Below are the code and all the weights of a small trained network. Each question names an input and a class and asks about switching units off, where a switched-off unit gives its printed mean instead of its output.

import numpy as np


def w(rows, s, z=0):
    codes = np.array(rows[::2]) - 128.0
    scale = np.full(codes.shape[1], s)
    scale[-1] = z or s
    return codes * scale


def f(y):
    return y / 2 * (1 + np.tanh(0.7978845608 * (y + 0.044715 * y**3)))


def log_softmax(a):
    a = a - a.max(-1, keepdims=True)
    return a - np.log(np.exp(a).sum(-1, keepdims=True))


def net(x, mask):
    res = np.array(x, float).reshape(1, 4) / 4 @ E
    y = f(res @ A[0][:, :-1].T + A[0][:, -1])
    res = res + np.where(mask, y, B[0][:, -1]) @ B[0][:, :-1]
    return log_softmax(res[-1] @ U[:, :-1].T + U[:, -1])


A, B = {}, {}
E = w([
[198,70,50,179,150,30,155,66,174],'x0',
[132,167,43,55,37,179,86,104,221],'x1',
[118,224,98,178,253,178,72,36,124],'x2',
[235,195,165,183,22,164,172,72,73],'x3',
],0.006)
A[0] = w([
[214,169,170,165,66,161,146,72,99,76],'neuron 1',
[135,146,58,62,59,176,68,97,200,84],'neuron 2',
[46,66,90,90,228,107,67,169,191,95],'neuron 3',
[209,177,153,156,76,160,173,86,101,45],'neuron 4',
[133,178,53,67,68,165,76,108,207,102],'neuron 5',
[43,68,102,79,206,108,96,172,194,49],'neuron 6',
[209,70,48,171,145,45,197,52,179,44],'neuron 7',
[57,59,90,82,209,88,82,184,189,133],'neuron 8',
[134,40,156,80,38,102,170,242,129,59],'neuron 9',
[215,176,156,157,61,159,166,64,77,121],'neuron 10',
[133,161,76,77,80,156,113,101,181,3],'neuron 11',
[210,191,157,166,68,146,159,90,99,68],'neuron 12',
[110,39,148,84,18,84,171,222,146,32],'neuron 13',
[57,204,219,67,106,235,125,202,79,41],'neuron 14',
[193,76,39,182,136,36,182,59,171,88],'neuron 15',
[130,98,216,183,209,82,169,156,15,48],'neuron 16',
[125,167,36,76,61,174,92,116,195,87],'neuron 17',
[130,158,65,59,59,163,78,99,210,100],'neuron 18',
[64,199,212,80,96,238,108,189,60,91],'neuron 19',
[183,172,149,171,69,153,164,94,104,26],'neuron 20',
[100,251,97,182,254,200,21,35,131,35],'neuron 21',
[124,91,213,192,207,92,162,141,23,92],'neuron 22',
],0.0058,0.0049)
B[0] = w([
[65,167,82,118,97,125,132,159,90,193],'neuron 1',
[123,119,167,172,167,122,170,151,141,196],'neuron 2',
[79,178,81,115,76,160,137,158,81,235],'neuron 3',
[61,156,69,116,105,99,141,153,90,171],'neuron 4',
[126,116,178,168,171,140,177,151,153,204],'neuron 5',
[63,182,71,126,83,125,142,162,81,200],'neuron 6',
[106,85,79,122,159,60,56,146,181,207],'neuron 7',
[85,177,102,118,83,185,133,156,83,246],'neuron 8',
[190,104,127,67,129,80,161,57,101,230],'neuron 9',
[77,172,83,123,89,164,123,165,97,227],'neuron 10',
[83,102,121,164,173,2,194,148,134,134],'neuron 11',
[66,154,81,116,100,127,136,153,99,187],'neuron 12',
[178,104,117,83,126,74,175,63,95,220],'neuron 13',
[101,55,49,129,172,9,61,137,187,201],'neuron 14',
[119,95,99,125,139,107,61,137,171,224],'neuron 15',
[119,110,171,183,182,113,187,165,162,221],'neuron 16',
[122,120,173,168,169,124,179,155,155,194],'neuron 17',
[130,123,171,179,168,134,175,156,149,202],'neuron 18',
[126,78,85,131,158,72,63,132,184,218],'neuron 19',
[67,143,71,113,109,80,146,150,101,152],'neuron 20',
[205,79,126,36,104,30,193,33,77,255],'neuron 21',
[129,120,172,176,163,147,180,154,160,237],'neuron 22',
],0.01,0.0047)
U = w([
[88,172,106,124,89,150,123,163,82,114],'0',
[173,116,135,77,123,107,164,42,99,103],'1',
[127,127,176,194,164,142,170,163,151,115],'2',
[124,103,110,130,145,105,7,136,175,104],'3',
[181,144,174,125,103,236,57,105,132,246],'4',
],0.017,0.014)

Each question gives the input, the list of numbers given to net, and the class t.
The units are the neurons (one row each of A and B). Each row of codes is followed by its name. A weight is (code - 128) times the scale printed after its matrix; where a second scale follows, it is the last column's (A, B and U).
mask holds one flag per neuron, in row order. A switched-off neuron (its flag False) gives its mean, the last column of its row in B, instead of its output. The means were averaged over made-up inputs and are rounded, as every weight is.
A unit's drop is (log p(t) with every unit on - log p(t) with that unit switched off) / (log p(t) with every unit on - log p(t) with every unit switched off).
The circuit of an input: a set's keep is (log p(t) with only the set's units on - log p(t) with every unit switched off) / (log p(t) with every unit on - log p(t) with every unit switched off). Starting from the 12 units with the biggest drops (on a tie, the unit counted first), units are removed one at a time, each time the one whose removal leaves the highest keep (on an exact tie, the one counted first), for as long as the keep stays at least 0.8.
circuit, biggest first: the units of the circuit, biggest drop first
unit that matters most: the unit with the biggest drop
k most important neurons: the k neurons with the biggest drops, biggest first
drop of u: that unit's drop, to one decimal
input [0,-8,2,-8], class 0: unit that matters most -> neuron 3
input [7,-4,-1,-4], class 3: 2 most important neurons -> (neuron 7; neuron 15)
input [-2,-5,1,-5], class 0: 3 most important neurons -> (neuron 3; neuron 8; neuron 6)
input [8,-8,1,8], class 0: 2 most important neurons -> (neuron 10; neuron 1)
input [-5,4,0,-1], class 3: 2 most important neurons -> (neuron 14; neuron 19)
input [3,2,-7,7], class 0: 2 most important neurons -> (neuron 10; neuron 21)
input [-7,-6,4,-1], class 3: 2 most important neurons -> (neuron 14; neuron 19)
input [-1,-4,-6,-5], class 1: 3 most important neurons -> (neuron 9; neuron 13; neuron 10)
input [-5,-2,1,-3], class 3: circuit, biggest first -> (neuron 14; neuron 19)
input [7,8,-8,-4], class 1: 2 most important neurons -> (neuron 13; neuron 9)
input [7,5,0,0], class 3: 2 most important neurons -> (neuron 7; neuron 15)
input [-1,-5,-6,-4], class 1: 2 most important neurons -> (neuron 9; neuron 13)
input [-8,6,2,1], class 3: 2 most important neurons -> (neuron 14; neuron 19)
input [-1,5,4,-5], class 0: circuit, biggest first -> (neuron 3)
input [7,-4,8,-8], class 0: 2 most important neurons -> (neuron 3; neuron 8)
input [8,5,-8,-7], class 1: 3 most important neurons -> (neuron 13; neuron 9; neuron 10)
input [5,-3,8,-7], class 1: 2 most important neurons -> (neuron 21; neuron 10)
input [6,0,-1,1], class 3: drop of neuron 16 -> 0.0
input [-2,3,6,0], class 1: drop of neuron 21 -> 1.2
input [-4,7,5,1], class 2: drop of neuron 2 -> 0.1
input [1,-5,7,0], class 1: drop of neuron 21 -> 2.3
input [-3,-7,-7,8], class 0: circuit, biggest first -> (neuron 10)
